Below is a small trained network, with its code and all its weights. Each question gives an input and a target symbol and asks what happens when units are switched off, that is, made to give their printed mean instead of their output.

import numpy as np


def w(rows, s, z=0):
    codes = np.array(rows[::2]) - 128.0
    scale = np.full(codes.shape[1], s)
    scale[-1] = z or s
    return codes * scale


def norm(h):
    return h / np.sqrt((h * h).mean(-1, keepdims=True) + 1e-5)


def f(y):
    return np.maximum(y, 0)


def softmax(a):
    e = np.exp(a - a.max(-1, keepdims=True))
    return e / e.sum(-1, keepdims=True)


def log_softmax(a):
    a = a - a.max(-1, keepdims=True)
    return a - np.log(np.exp(a).sum(-1, keepdims=True))


def net(x, mask):
    ids = ['ΓΛΨΩαβδεζθμπ'.index(c) for c in x.split()]
    T = len(ids)
    res = E[ids] + P[:T]
    u = 0
    for l in range(2):
        r = norm(res)
        for j in range(2):
            rows = slice(2 * j, 2 * j + 2)
            q, k, v = (r @ M[l][rows].T for M in (Q, K, V))
            z = softmax(np.where(np.tri(T) > 0, q @ k.T / 2**0.5, -1e9)) @ v
            o = O[l][rows]
            res = res + np.where(mask[u + j], z, o[:, -1]) @ o[:, :-1]
        u += 2
        y = f(norm(res) @ A[l][:, :-1].T + A[l][:, -1])
        res = res + np.where(mask[u : u + 8], y, B[l][:, -1]) @ B[l][:, :-1]
        u += 8
    return log_softmax(norm(res)[-1] @ U[:, :-1].T + U[:, -1])


Q, K, V, O, A, B = {}, {}, {}, {}, {}, {}
E = w([
[211,57,147,78,124,132,117,113],'Γ',
[153,98,71,254,208,202,168,136],'Λ',
[172,145,123,90,138,175,94,88],'Ψ',
[142,185,120,103,117,171,77,80],'Ω',
[214,114,116,76,132,160,120,93],'α',
[101,216,176,132,174,174,80,82],'β',
[168,186,112,110,114,194,114,59],'δ',
[189,119,149,80,210,100,111,95],'ε',
[141,132,98,72,214,99,152,110],'ζ',
[141,81,123,139,90,99,202,142],'θ',
[82,162,190,85,112,253,171,167],'μ',
[149,126,90,101,198,162,76,221],'π',
],0.0059)
P = w([
[62,121,152,4,120,176,173,47],'0',
[103,131,146,17,143,160,193,46],'1',
[121,143,140,39,156,151,197,58],'2',
[143,154,121,64,150,155,179,50],'3',
[149,159,121,86,157,140,172,60],'4',
[162,159,110,106,153,138,171,59],'5',
[166,165,103,125,153,132,164,67],'6',
[164,163,100,147,151,122,157,75],'7',
[174,150,94,164,143,111,155,80],'8',
[178,140,88,181,133,107,152,92],'9',
[179,138,79,199,134,93,146,97],'10',
[197,124,83,221,116,79,143,110],'11',
[201,124,72,234,124,75,150,113],'12',
[210,122,41,250,131,89,162,92],'13',
],0.0031)
Q[0] = w([
[254,183,51,119,142,191,161,31],'L0H0',
[158,153,114,84,182,173,158,94],'L0H0',
[114,171,139,106,211,122,111,85],'L0H1',
[162,148,139,168,110,140,205,119],'L0H1',
],0.0062)
K[0] = w([
[167,174,94,251,144,2,89,140],'L0H0',
[170,174,80,154,134,97,88,151],'L0H0',
[157,114,60,199,136,107,126,155],'L0H1',
[108,144,151,157,127,160,77,207],'L0H1',
],0.0057)
V[0] = w([
[170,163,90,108,104,135,107,171],'L0H0',
[80,55,32,133,142,226,166,252],'L0H0',
[128,94,137,137,130,89,50,107],'L0H1',
[175,132,125,146,132,64,161,122],'L0H1',
],0.0035)
O[0] = w([
[255,113,68,140,109,159,170,122,134],'L0H0',
[131,231,157,147,122,87,148,170,4],'L0H0',
[141,165,153,144,171,143,78,84,54],'L0H1',
[152,172,96,150,101,150,96,137,99],'L0H1',
],0.0053,0.0026)
A[0] = w([
[75,142,134,173,168,186,169,136,112],'L0N0',
[53,189,174,180,99,120,143,108,174],'L0N1',
[110,144,108,102,166,176,205,241,253],'L0N2',
[142,82,175,98,3,61,141,83,180],'L0N3',
[209,84,152,84,179,105,180,143,217],'L0N4',
[91,102,120,97,97,96,161,107,240],'L0N5',
[141,124,105,113,117,178,194,122,203],'L0N6',
[143,111,226,98,150,149,131,124,172],'L0N7',
],0.004,0.0018)
B[0] = w([
[149,66,104,159,120,103,113,151,158],'L0N0',
[165,155,86,110,98,98,105,152,143],'L0N1',
[202,130,164,119,132,138,58,71,197],'L0N2',
[121,219,93,119,195,181,123,60,171],'L0N3',
[39,202,111,156,92,123,89,121,254],'L0N4',
[147,252,150,153,141,136,83,113,186],'L0N5',
[98,162,152,193,93,70,65,135,242],'L0N6',
[139,169,119,174,132,195,116,144,177],'L0N7',
],0.004,0.0041)
Q[1] = w([
[72,40,154,94,44,82,237,237],'L1H0',
[200,228,16,209,85,204,10,43],'L1H0',
[99,1,148,39,137,98,205,196],'L1H1',
[159,171,80,131,170,182,62,50],'L1H1',
],0.0078)
K[1] = w([
[122,131,183,54,107,171,115,115],'L1H0',
[147,87,86,195,159,120,132,134],'L1H0',
[77,190,146,26,116,115,170,95],'L1H1',
[139,95,138,255,94,123,161,142],'L1H1',
],0.0074)
V[1] = w([
[167,119,176,205,9,210,130,89],'L1H0',
[84,186,70,29,29,12,203,60],'L1H0',
[209,21,118,2,68,183,32,220],'L1H1',
[146,82,17,61,189,4,132,111],'L1H1',
],0.0038)
O[1] = w([
[149,125,254,162,95,42,138,97,162],'L1H0',
[130,84,120,132,31,143,81,181,70],'L1H0',
[163,150,157,18,137,194,127,154,4],'L1H1',
[148,189,113,125,128,168,42,77,35],'L1H1',
],0.007,0.0041)
A[1] = w([
[186,224,122,102,187,143,202,185,159],'L1N0',
[166,138,95,169,115,145,162,94,201],'L1N1',
[193,110,94,103,77,124,163,90,254],'L1N2',
[110,189,174,157,54,129,133,139,246],'L1N3',
[226,141,157,77,106,149,51,133,121],'L1N4',
[102,67,140,86,93,92,254,181,152],'L1N5',
[118,131,73,130,110,144,78,199,221],'L1N6',
[159,165,166,38,175,191,129,98,135],'L1N7',
],0.0055,0.0013)
B[1] = w([
[239,253,137,135,62,163,102,190,173],'L1N0',
[117,116,197,103,169,154,89,182,253],'L1N1',
[64,104,128,115,161,162,165,129,213],'L1N2',
[199,144,81,138,136,133,156,173,220],'L1N3',
[120,132,90,97,98,86,180,88,182],'L1N4',
[114,95,215,56,185,69,249,253,183],'L1N5',
[103,174,160,201,131,138,204,171,181],'L1N6',
[156,104,130,160,140,76,80,198,192],'L1N7',
],0.0055,0.0035)
U = w([
[201,102,44,65,93,87,187,75,142],'Γ',
[152,91,178,143,88,178,194,42,111],'Λ',
[37,147,3,158,169,227,150,155,147],'Ψ',
[151,125,134,106,125,84,87,164,48],'Ω',
[104,71,66,82,224,165,51,87,160],'α',
[143,95,151,102,149,89,72,164,71],'β',
[127,99,171,69,89,109,65,73,231],'δ',
[54,80,203,116,206,156,94,81,104],'ε',
[83,102,83,214,20,46,90,169,131],'ζ',
[98,230,171,108,126,104,127,135,4],'θ',
[236,225,86,107,154,164,116,201,129],'μ',
[101,88,186,100,159,96,239,224,179],'π',
],0.008,0.0038)

Each question gives the input, a string of symbols that net reads in full, and the target symbol t.
The units are the heads (2 rows each of Q, K, V and O) and the neurons (one row each of A and B). Each row of codes is followed by its name. A weight is (code - 128) times the scale printed after its matrix; where a second scale follows, it is the last column's (O, A, B and U).
mask holds one flag per unit, layer by layer, with each layer's heads first. A switched-off unit (its flag False) gives its mean, the last column of its rows in O or B, instead of its output. The means were averaged over made-up inputs and are rounded, as every weight is.
A unit's drop is (log p(t) with every unit on - log p(t) with that unit switched off) / (log p(t) with every unit on - log p(t) with every unit switched off).
The circuit of an input: a set's keep is (log p(t) with only the set's units on - log p(t) with every unit switched off) / (log p(t) with every unit on - log p(t) with every unit switched off). Starting from the 12 units with the biggest drops (on a tie, the unit counted first), units are removed one at a time, each time the one whose removal leaves the highest keep (on an exact tie, the one counted first), for as long as the keep stays at least 0.8.
units of the circuit, in order: the units of the circuit, biggest drop first
most important unit: the unit with the biggest drop
k most important neurons: the k neurons with the biggest drops, biggest first
k most important neurons of layer l: the k neurons of layer l with the biggest drops, biggest first
which heads matter: for each layer, one digit per head in row order, 1 if its drop is at least 0.15 and else 0, layers parted by /
input π δ Ω Ω ζ μ ζ Ψ α β Ω θ Γ ε, target ζ: units of the circuit, in order	[L1H0, L0N4]
input Ψ μ μ Ω θ π ζ, target μ: which heads matter	00 / 01
input Ω Ω β δ θ π Γ ζ δ, target Ψ: which heads matter	00 / 10
input Ω ε ζ Ω Γ α δ Γ Ω ε π μ Ω Ω, target π: 4 most important neurons	[L0N0, L0N6, L0N4, L0N7]
input Ω α Ω ζ π Ω ζ Ω Ω, target Ψ: 2 most important neurons	[L1N6, L1N2]
input β π δ, target μ: units of the circuit, in order	[L1H1, L1N7]
input δ Ψ α ζ Ω ζ Γ Γ ε, target α: 2 most important neurons	[L0N3, L0N4]
input π ε Ψ, target μ: units of the circuit, in order	[L1H1, L1N0]
input Γ β Ω, target ε: which heads matter	10 / 01
input π π θ ζ ε θ Ω, target ζ: units of the circuit, in order	[L1H0]
input Ω Ω Γ Ψ, target δ: which heads matter	11 / 11
input β β Ω Ψ, target ε: units of the circuit, in order	[L0H0, L1N3]
input ζ β Ω ζ δ β μ π, target μ: units of the circuit, in order	[L1N0, L1H1]
input Ω ε Ω ζ μ Ω ζ α Γ μ Ω δ Ω, target Λ: most important unit	L0H0
input Ψ ε ζ Ψ μ θ μ ζ Γ θ Ω δ ζ, target Ψ: units of the circuit, in order	[L1H0, L0N3, L0N5, L1N7]
input Ω Ψ θ μ α θ ζ π δ β, target μ: 3 most important neurons	[L0N1, L0N3, L1N0]
input π Ω ζ Ω μ ζ θ π Ω ε θ μ θ α, target π: 2 most important neurons of layer 0	[L0N0, L0N3]
input θ Γ α δ Γ Ω, target Λ: which heads matter	10 / 10
input ζ μ Ω β Γ, target ε: units of the circuit, in order	[L0H0, L0N3, L0N4, L1N3]
input Γ α Ω Ω, target Γ: which heads matter	00 / 11
input μ θ Γ Ψ α Ω, target Γ: 4 most important neurons	[L1N4, L1N3, L0N3, L1N6]
input β Ψ Ω ζ ε Γ, target Ψ: units of the circuit, in order	[L1H0, L0N3]
